In the rows, 128 means zero.
Here are made-up objects, facts about them, and rows of numbers that follow some of those facts. Name the object behind each unnamed row.

Some facts about the objects:
<531> (φ plobrul) (Ω <1043> <512>)
<1013> (φ gekli) (Ω <772> <1144>)
<469> (φ gekli) (Ω <769> <474> <888>)
<102> (φ plobrul) (Ω <1043> <247>)
<424> (φ gekli) (Ω <179> <810> <512>)
<422> (φ plobrul) (Ω <197> <138>)
<1003> (φ daklutel) (Ω <810>)
<582> (φ gekli) (Ω <332>)
<1058> (φ gekli) (Ω <427>)
<99> (φ daklutel)
<427> (φ plobrul) (Ω <485> <332>)
<1064> (φ gekli)
<914> (φ daklutel) (Ω <65> <841>)
<995> (φ gekli) (Ω <741>)
<485> (φ plobrul)
<617> (φ gekli) (Ω <954> <265>)
<600> (φ daklutel) (Ω <731> <512>)
<937> (φ plobrul) (Ω <731>)
<659> (φ gekli) (Ω <138>)
<567> (φ gekli) (Ω <703> <661>)
<772> (φ daklutel) (Ω <661>)
<1075> (φ gekli) (Ω <637> <845>)
<342> (φ gekli)
<998> (φ daklutel) (Ω <1088>)
<1098> (φ gekli) (Ω <197> <247> <1074>)
<1088> (φ daklutel) (Ω <703> <512>)
<720> (φ daklutel) (Ω <499>)
<731> (φ plobrul) (Ω <954> <821>)
<815> (φ daklutel) (Ω <1074>)
<1074> (φ daklutel) (Ω <422>)
<65> (φ gekli) (Ω <197>)
<179> (φ plobrul) (Ω <1098>)
<1043> (φ daklutel) (Ω <65> <247> <582>)
<691> (φ daklutel) (Ω <99>)
<750> (φ gekli) (Ω <1043>)
<512> (φ gekli) (Ω <821>)
<522> (φ gekli) (Ω <841>)
<163> (φ plobrul) (Ω <1146> <282> <289>)
<616> (φ gekli) (Ω <48>)
<1007> (φ plobrul) (Ω <457> <1146> <769> <1013>)
<601> (φ gekli)
<432> (φ plobrul)
<767> (φ gekli) (Ω <474> <432> <687>)
<495> (φ plobrul)
<247> (φ daklutel) (Ω <1074>)
<207> (φ daklutel) (Ω <734>)
<379> (φ plobrul) (Ω <16> <322>)
<167> (φ daklutel)
<282> (φ plobrul) (Ω <102>)
<954> (φ gekli) (Ω <102> <138> <582>)
<310> (φ plobrul) (Ω <410>)
<329> (φ gekli) (Ω <133>)
<681> (φ gekli) (Ω <197> <1043> <1074>)
<322> (φ daklutel) (Ω <567>)
<821> (φ plobrul) (Ω <1074> <582>)
<280> (φ plobrul) (Ω <831> <687>)
<734> (φ daklutel) (Ω <703> <1074> <342>)
<675> (φ daklutel) (Ω <871> <265> <385>)
<233> (φ daklutel) (Ω <424>)
<845> (φ gekli)
<111> (φ gekli) (Ω <410>)
<871> (φ gekli) (Ω <138> <567> <582>)
<777> (φ daklutel)
<385> (φ gekli) (Ω <1003> <197>)
<639> (φ plobrul) (Ω <102> <815> <282> <601>)
<183> (φ gekli) (Ω <163>)
<265> (φ daklutel) (Ω <954> <1043> <233>)
<289> (φ plobrul) (Ω <102> <424>)
<1146> (φ daklutel) (Ω <424> <233> <485>)
<410> (φ gekli)
<1042> (φ plobrul) (Ω <20>)
<294> (φ gekli) (Ω <617>)
<197> (φ daklutel) (Ω <1064>)
<1131> (φ gekli) (Ω <700> <1144> <329>)
<741> (φ daklutel) (Ω <138>)
<782> (φ gekli) (Ω <777>)
<474> (φ daklutel)
<20> (φ daklutel) (Ω <1003> <815> <681>)
<133> (φ gekli) (Ω <247>)
<637> (φ daklutel)
<391> (φ gekli) (Ω <379>)
<912> (φ plobrul) (Ω <1144> <385>)
<841> (φ gekli) (Ω <912> <995>)
<16> (φ daklutel) (Ω <777> <691>)
<831> (φ daklutel) (Ω <499>)
<661> (φ gekli)
<703> (φ gekli)
<1144> (φ gekli)
<138> (φ gekli)
<332> (φ daklutel) (Ω <1064>)
<771> (φ gekli) (Ω <485>)
<50> (φ gekli) (Ω <703>)
<824> (φ plobrul) (Ω <981> <912> <163> <845>)
<499> (φ daklutel) (Ω <954> <179> <531>)
<687> (φ gekli)
<981> (φ daklutel) (Ω <777> <111> <845>)
<769> (φ plobrul)
<457> (φ gekli)
<783> (φ plobrul) (Ω <691> <332>)
<307> (φ gekli)
<707> (φ daklutel) (Ω <1003>)
<888> (φ plobrul) (Ω <410>)
<48> (φ daklutel) (Ω <954> <783> <499>)
<700> (φ plobrul) (Ω <731> <1144>)
<810> (φ gekli) (Ω <197> <332>)

Named rows:
<474>: [143 104 163 157 119 114 139 123 168 147 123 150 164 125 110 118 116  61
 104 120 152 146  99 150 159 166 131 134 143 137 130 149  67 164  91 114
 157 152 128 115 119 140 168 154 145 177 123 132]
<432>: [108  99 123  97 136 111 158 111 174 135 136 147 133  99 101 109 114  92
  66  80 156 166 147 130 113 141 125 144 185 164 116 155 115 161 141  90
 134 106 135 182 158 156 151 110 164 175 159 117]
<995>: [136 118 101 143 106 142 117 136 104 141 131 110 116 131 123 131  91 147
 167 128 148 120 127 105 123  93  90 115 115 128 125 115 143 114 135 149
 109 117 144 119 120 109 107 116  89 103 174 152]
<707>: [130 153 154 122 121 150 108 149 140  95 117 129 143 145 164 151 105  99
 129 159 115 141 109 134 155 172 124 126  87 125  91 133  95 123  96 134
 136 177 126  81  97 142 156 120 114 140  98 104]
<424>: [153 136 102 146 146 129 148  88 126 101 115  91 144 121 156 151 112 141
 124 138  85  39 117 126  99  84 124 139  78 128 109 140 159 110 131 137
  99 113  92 125 101  89 117 130 141  69 156 133]
<138>: [ 98  71 108 178  74 109 138 134 143 208 138 130 115  97  84  97  84 129
 151  87 197 136 135  98 132  77  47  94 150 145 159 131 113 147 118 141
 102 116 137 114 149 121 138 157  97 154 240 165]
<954>: [108 106  98 181 109  95 117 126 112 190 134 159 101 121 151 117 155 247
 181 108 140 119 188 157 135  62  29  89 159 113 205 100 154 118 153 167
 131  93 138  91 150  85 119 176  90 129 199 165]
<582>: [108 144 164 158 151 144 147 114  92 201 157  49  98 154  77 116 193 224
 172 175 118  88 134 122 111  46 134  96 115 120 152 157 141 158 176 137
  95 143  99 124 183  90  86 124 145 109 133 124]
<294>: [149 127 104 134 119 126 131 121 105 145 144 112 116 141 120 137 118 157
 149 142 130 104 136 127 135  98 115 124 123 140 140 108 146 114 137 128
 125 107 128 136 108 100 105 148 122 105 131 154]
<782>: [148 129 110 128 131 129 135 125 104 143 136  92 124 149 104 139 115 134
 150 137 144 116 120 116 120 105 131 133 132 132 130 121 143 124 123 133
 113 119 131 146 111 103  90 125 122  99 139 153]
<815>: [111 144 172 134 123 120  83 168 109 115 124 161 118 105 121 120 181  74
 147 102 118 137  85  66 138 187 208 129  93  84 168 106 125  71 118 126
 148 159 121 123 148 171 156 157 111 118  26 110]
<1074>: [ 96 138 174 140 105 131  78 175 114 126 120 163 104 105 120 113 172  86
 152 102 123 143  97  67 141 181 186 112  89  90 159 110 115  85 124 132
 144 163 121 107 156 176 163 157 103 130  47 110]
<639>: [103 130 106  97 151 104 116 113 137  99 102 152 135 119 176 117 150 147
  92 103 133 155 151 154  85 145 124 152 156 113 119 144 158 121 149 137
 120 107 145 160 163 151 135  99 113 120 168 105]
<888>: [147 159 105  50 176 138 108 142  89  95 116 124 134 185 113 117 150 135
 122 153 168 239 138 166 103 185 170 172 201 130 104 125 154 153 125 142
 141 112 193 203 148 143  77  19 121 135 115 114]
<342>: [137  97 111 149 108 112 154 113 136 183 144 111 131 106  81 112  97  81
 117 103 165 100 107 111 132 107 125 133 147 154 139 124 116 155 109 103
 118  97 120 165 121 112 126 172 148 134 171 165]
<99>: [136 108 164 158 122 116 134 126 170 151 126 150 165 131 109 121 116  63
 110 113 153 150  97 155 158 161 133 136 148 133 127 144  75 170  76 113
 152 151 124 110 120 140 165 146 152 177 117 133]
<495>: [108  99 124  96 139 114 153 111 162 137 137 144 131 104 108 106 123 103
  69  88 150 164 148 132 111 144 130 141 180 159 114 155 121 165 140  93
 135 103 134 180 156 152 148 108 155 174 159 125]

Name these rows:
No name comes twice in this set of rows, the named rows included.
[ 90 151 162 141 123  94  76 172 101 132 121 174 113  98 146 120 224  72
 134 111 118 125  81  89 136 205 229 138  93  77 192  99 135  69  98 130
 149 147 120 144 158 178 163 200 110 108  25 103]	<247>
[162 123 122 142 124 137 151 100 116 117 143 131 111 102 112 133 109 153
 152  94  83  55 141  79 123  62 151 114 107 126 152 110 157  92 172 118
 134  96  97 127 104 102 111 153 141  95  92 155]	<512>
[ 82 129 143  95 137 126 113 135 117 122 139 166  71  85 101  99 190 165
 133  72 101 136 170  70  91 113 186 104 144 110 176 122 165  89 205 108
 139 103 117 153 197 170 132 118 138 140  63 105]	<821>
[ 63 147 101 120  97 114 102 174  84 175 157 102  79 104 157 148 171 113
 120 157 127  90 108  94 141 136 142 125  68 134 154  90 162  77 118 112
  98 120 106 157 140 142 123 212 114  72 118 126]	<681>
[134 136 152 133 118 132 112 145 136 104 104 141 147 149 161 140 125 107
 134 150 118 147 109 145 154 173 123 127 107 108 112 129 102 124  95 141
 145 165 131  86 108 140 152 123 110 139  98 114]	<914>
[112 108 133  96 154 112 162  95 173 140 133 126 138 108  91  98 129 105
  66  90 150 144 141 143  93 130 140 143 171 150 101 179 117 180 146  92
 124 104 130 182 168 147 144 103 169 168 167 111]	<485>
[116 106 129 140 111 122 168 119 133 205 156  82 125 128  77 128 112 100
 106 142 159  99 107 123 149  97 108 125 132 172 118 140 110 173 114  93
 109 122 111 153 128 114 120 175 164 134 169 147]	<1064>
[139 122  97  62 126 161 144 133 152  51 132 167 116 107 156 141  63 124
  96  96  99 151 180 113 128 132 117 128 137 165  89 106 137 112 171  95
 151 101 136 138  96 156 132  86 134 146 107 117]	<700>
[ 94 100 152 183  82 140  84 162 149 131  97 172 124 121 144  92 101 158
 193 109 166 185 150 117 141 128  33  70 128  84 149 141  90 124 119 189
 128 180 156  25 159 149 173  99  44 179 187 122]	<741>
[ 63 149 108 111  88 153 112 179 102 172 162  69  85 117 161 158 120 138
 119 198 135  98 118 106 159 116  88 106  53 163  90 106 133 117 120 122
  79 155 109 128 119 134 124 187 110  91 161 117]	<65>
[124 135 121  79 158 142 127 117 125  81 120 134 119 133 121 117 129 149
 118 102 122 165 159 120  89 126 151 129 154 124 105 146 148 132 173 120
 128 117 146 145 155 144 111  49 126 137 128 100]	<379>
[165 113  99 126 126 109 138 128 105 184 146  92 143 164  72 131 120  79
 130 141 204 169  93 141 133 141 139 165 184 155 141 117 124 163  81 121
 125  99 163 192 119 104  85 121 134 123 164 171]	<410>
[167 120 179 150 138 152 129 102 156  62 102 161 151 110 114 114  99  98
 158  85  71  91 108  71 116 123 180 110  90  85 132 146 109 100 144 133
 148 150 104  73 117 134 156 102 132 132  55 120]	<1088>
[137 121 118  83 142 141 158 121 151  87 149 198  99 104 147 134 125 203
 115  90  65 140 219 133 131  92 108 109 169 154 145 101 149 119 217  96
 180  87 123 121 114 138 134 117 157 170  67 131]	<731>
[121 155 157 120 121 163 114 153 145  87 117 110 147 147 173 160 102 104
 117 175  97 117  99 149 156 167 116 117  69 129  68 144  95 125 102 132
 123 191 115  79  99 145 153 128 125 126 105  93]	<1003>

The same objects again, as new rows of numbers:
Some objects and their rows:
<639>: [184 135 113 145 143 133 139 101 106 137 138 154 120 141 138 115 127 138
 149 133 153 127 160 126 132 136 137 141 168 116 196 148 138 112 166]
<102>: [145 137 124 153 125 159 140 114 109 103 132 127 126 132 155 117 127 129
 124 125 149 132 139 123 120 154 131 141 152 107 151 111 141  97 121]
<871>: [133 132 166 128 127 124 143 134 150 151 128 126 122 118 141 121 146 128
 180 151 124 123 125 146 137 111 147 138 111 113 159 138 119 117  99]
<379>: [150 130  95 104 127 109 122 125 136 156 129 125 158 151 126 126 122 104
 117 108 117 137 120 155 110 100 154 179 142 129 114 144 117 131 159]
<810>: [135 128 179 163 141 111 131 144 139 132 138 121 122 116 139 132 122 129
 136 143 111 117 114 115 119 145 142 110 120 118 125 126 118 177 111]
<681>: [154 131 166 152 143 112 138 128 141 123 141 130 121 123 147 114 139 136
 153 140 116 115 155 112 133 142 133 115 137 119 174 135 135 149 117]
<391>: [135 137 120  95 130 108 129 134 168 149 134 125 148 133 110 125 147 109
 145 134 109 128 125 149 118  56 146 158 128 143 130 156 112 155 170]
<1007>: [147 116 163 119 130 132 120 105  97 182 119 166 125 148  97 146 132 138
 124 124 150 119  91 141 138 135 123 130 154 155  68 138 131 152 167]
<831>: [139 126 100  89 126 163 109 124 111 109 121 118 107 117 159 145 123 119
 125 127 114 131 144 118 133 143 103 138 134 121 149 123 148 119 109]
<322>: [ 93 118 110  92 134 134 139 127 147 169 122 128 149 143 142 131 124 112
 154 117 116 138 131 158 124 127 101 142 111 146 139 141 143 107 103]
<567>: [102 126 139 117 124 146 160 128 164 166 130 131 150 127 129 123 153 109
 156 134 112 128 111 164 134  97 123 134 122 152 130 132 137 107  92]
<50>: [115 130 153 107 132 136 149 123 165 176 134 137 150 120 136 121 152 110
 162 135 108 125 140 159 139 124 127 120 130 153 151 139 159 115 101]
<1088>: [119 125 138  98 139 165 118 123 132 170 123 130 144 128 147 129 142 117
 160 112 116 133 158 145 133 149 106 117 116 143 155 131 186 119  86]
<731>: [140 135 132 127 113 148 131 124  97 127 121 142 128 128 155 127 156 129
 129 113 140 127 117 121 128 152 145 162 135 110 124 105 145 129  84]
<48>: [180 131 121  87 136 140 100 129 118 125 119 124 112 117 167 142 126 130
 148 116 125 132 151 116 122 142 130 165 117 105 165 137 147 133 125]
<485>: [129 123 172 184 125 160 125 120 136 127 123 120 135 123 137 145 100 120
  86 135 158 131  73 132  96 174 135 121 122 120  25  95 115 121 143]
<474>: [ 51 113  78 112 100 132 116 126 123 104 114  97 112 124  94 151  74 111
  61 115 103 141 105 141 145 129  89  87 141 149  76 132 112 111 140]

Which object is each row?
No name comes twice in this set of rows, the named rows included.
[103 127  46 125 124 117 112 135 125  99 127 133 142 147  71 124 125 138
  81 115 136 143 135 122 113 100 109 117 108 150 107 128 105 105 178]	<637>
[138 113 107 139 127 103 149 137  92 134 127 151 137 160 116 117 135 137
 120 107 158 122 102 115 133 143 139 157 140 133 104 118 105 156 107]	<912>
[117 127 123  91 114 119 114 113 124 128 127 119  99 116  88 150 108 122
 121 144  99 119 106 138 162  81 113 116 170 144  92 161 129 160 184]	<767>
[126 136 173 141 131 154 125 128 146 127 135 137 121 103 142 135 143 128
 139 147 124 117 111 121 123 137 131 111 124 131 124 115 142 150 125]	<424>
[153 128 135  86 138 149  98 125  98 158 123 140 127 119 143 139 151 131
 154 112 125 129 158 112 135 158 111 136 119 126 167 127 174 139  96]	<600>
[153 138 141 145 139 147 134 108 142 131 140 151 120 124 101 134 144 137
 140 149 151 122 129 119 121 106 128 100 131 142 144 133 115 135 187]	<183>
[163 128 122 103 116 134 110 108  91 133 122 125 104 120 143 141 113 120
 115 124 120 128 123 134 148 120 127 146 185 112 109 141 148 148 165]	<280>
[ 84 139  81 147 111 112 129 139 145  86 136 131 148 135  49 121 138 124
  80 135 134 134 106 125 116  82 140 106 104 149  85 113  80 129 169]	<845>
[155 121 136 133 152 106 129 131 124 124 136 135 119 133 152 120 113 141
 144 123 122 127 171 106 128 161 105 100 138 122 193 144 154 123 107]	<20>
[ 56 122 132 129 111 141 174 131 174 142 129 119 155 131 120 128 148  95
 134 135 122 127  91 164 128  98 116 136 114 157  89 120 111 114  87]	<661>
[114 129 127 122 123 112 133 129 154 127 132 119 130 127  98 130 125 128
 110 142 117 124 113 141 134  94 134 117 131 132 119 137 109 141 147]	<307>

The same objects again, as new rows of numbers:
Some objects and their rows:
<16>: [117 148 154 127 111 143 125 119 118 117 116 149 103 147 135 110 120 132
 141 120 120 111 158 164 119 103 119 124 105 131 154 152]
<422>: [131 123 123 116 112 117 112 150 150 121 124 125 119 118 106 114 153 118
 114 118 124 109 135 123 116 135 122 127 127 115 120 120]
<379>: [121 130 185 124 168 114 111 127 155 121 131 150 125 135 102 104 122 124
 115 117 114 132 176 175 117 130 118 134 106 116 142 192]
<845>: [150 116 189 144 130 142 113 111 135 118 105 111 122 134 140 142 119 157
 121 122 158 165 144 124 172 135 120 132 105 118 131 105]
<474>: [121 136 106 152 121 200 107 114 114 125 106 132 106 123 102 135 114 113
 122 122 153 104 109 119 133 103 186 120 108 141 159 139]
<1098>: [122 118 119 119 126 116 152 119 117 121 125 113 135 122 134 136 116 129
 121 122 126 155 119 125 132 133 121 125 133 113 122 110]
<782>: [121 118 194 116 147 113 142 111 116 121 120 118 105 196 114 114 120 133
 137 124 144 172 153 205 135 140 117 125 106 151 138 162]
<282>: [136 120 125 122 119 128 113 138 149 136 125 117 112 121 107 112 147 120
 122 116 121 115 134 124 113 155 120 120 127 110 121 125]
<995>: [134 116 137 119 168 131 139 128 119 121 103 177 201 145 174 151 168 124
 116 131 125 159 113 122 133 135 113 126 128 132 130 102]
<998>: [123 153 100 124 114 108 112 138 117 118 107 120 103 116 121 150 119 122
 156 161 119 108 151 124 115 104 119 150 144 158 123 187]
<700>: [156 113 106 133 125 118 110 143 166 124 151 116 140 118 126 114 157 117
 119 120 119 109 114 123 114 152 119 149 101 122 122 130]
<659>: [122 116 113 117 143 112 148 112 117 125 119 142 158 151 147 154 149 121
 122 139 137 149 115 126 119 145 112 123 160 134 124 109]
<522>: [149 117 134 111 174 114 135 133 111 122 102 206 229 161 171 164 194 132
 121 130 135 154 114 124 133 156 116 123 156 170 149 107]
<1144>: [130 114 106 149 156 139 137 116 120 123 138 116 173 121 187 112 114 131
 120 123 122 161 117 123 143 136 141 122 104 116 126 101]
<767>: [117 116 109 119 175 144 113 108 117 165 104 139 148 160 102 171 114 117
 119 122 193 120 105 147 142 115 150 113 195 138 151 174]
<424>: [116 116 125 119 125 115 144 113 119 125 140 114 136 121 140 130 115 121
 120 124 127 154 114 126 141 140 122 122 132 118 125 106]
<50>: [117 124 108 121 172 100 109 119 113 128 101 116 163 136 120 148 116 133
 121 149 113 158 159 124 133 104 131 124 160 139 122 179]

Rows to name:
No name comes twice in this set of rows, the named rows included.
[126 115 116 159 171 156 119 113 120 143 170 112 204 122 195 113 117 130
 121 114 118 151 111 121 173 138 164 121 103 144 122 104]	<457>
[120 116 126 127 176 114 125 113 116 124 122 118 173 131 156 114 115 137
 120 122 116 167 137 130 139 109 129 123 113 118 126 144]	<567>
[144 164 138 124 108 145 121 124 114 118 100 115 100 122 114 118 126 136
 138 125 137 105 148 127 127 107 119 147 101 154 147 128]	<981>
[122 150 117 142 137 113 109 127 114 122 104 168 111 126 142 110 118 154
 136 121 113 105 157 155 114 104 119 134 104 140 145 174]	<322>
[128 115 107 140 164 119 128 111 116 138 148 117 187 118 181 109 114 132
 120 120 121 146 115 124 154 141 132 121 107 144 121 122]	<1013>
[119 116 178 116 198 110 119 111 120 121 117 168 160 191 134 107 113 159
 138 120 118 191 162 245 136 151 117 124 121 150 144 217]	<391>
[118 140 155 134 124 148 134 132 117 122 156 148 100 152 139 109 116 119
 135 125 118 107 151 145 115 104 116 124 103 119 148 126]	<691>
[142 133 108 116 120 114 109 139 161 157 165 114 161 115 104 112 135 117
 123 123 115 109 114 126 120 156 124 156 118 142 121 146]	<1007>
[159 124 166 109 114 117 109 158 120 158 153 111 106 124 102 120 163 111
 120 114 178 110 147 121 115 108 171 160 103 201 122 130]	<310>
[117 141 170 142 117 166 126 127 112 118 108 119 102 132 130 110 115 136
 122 122 122 106 164 145 117 104 120 128 101 120 156 135]	<777>
[123 116 121 118 150 119 122 110 121 165 125 113 159 136 104 141 118 119
 119 120 169 116 109 133 149 121 164 120 121 185 125 144]	<469>

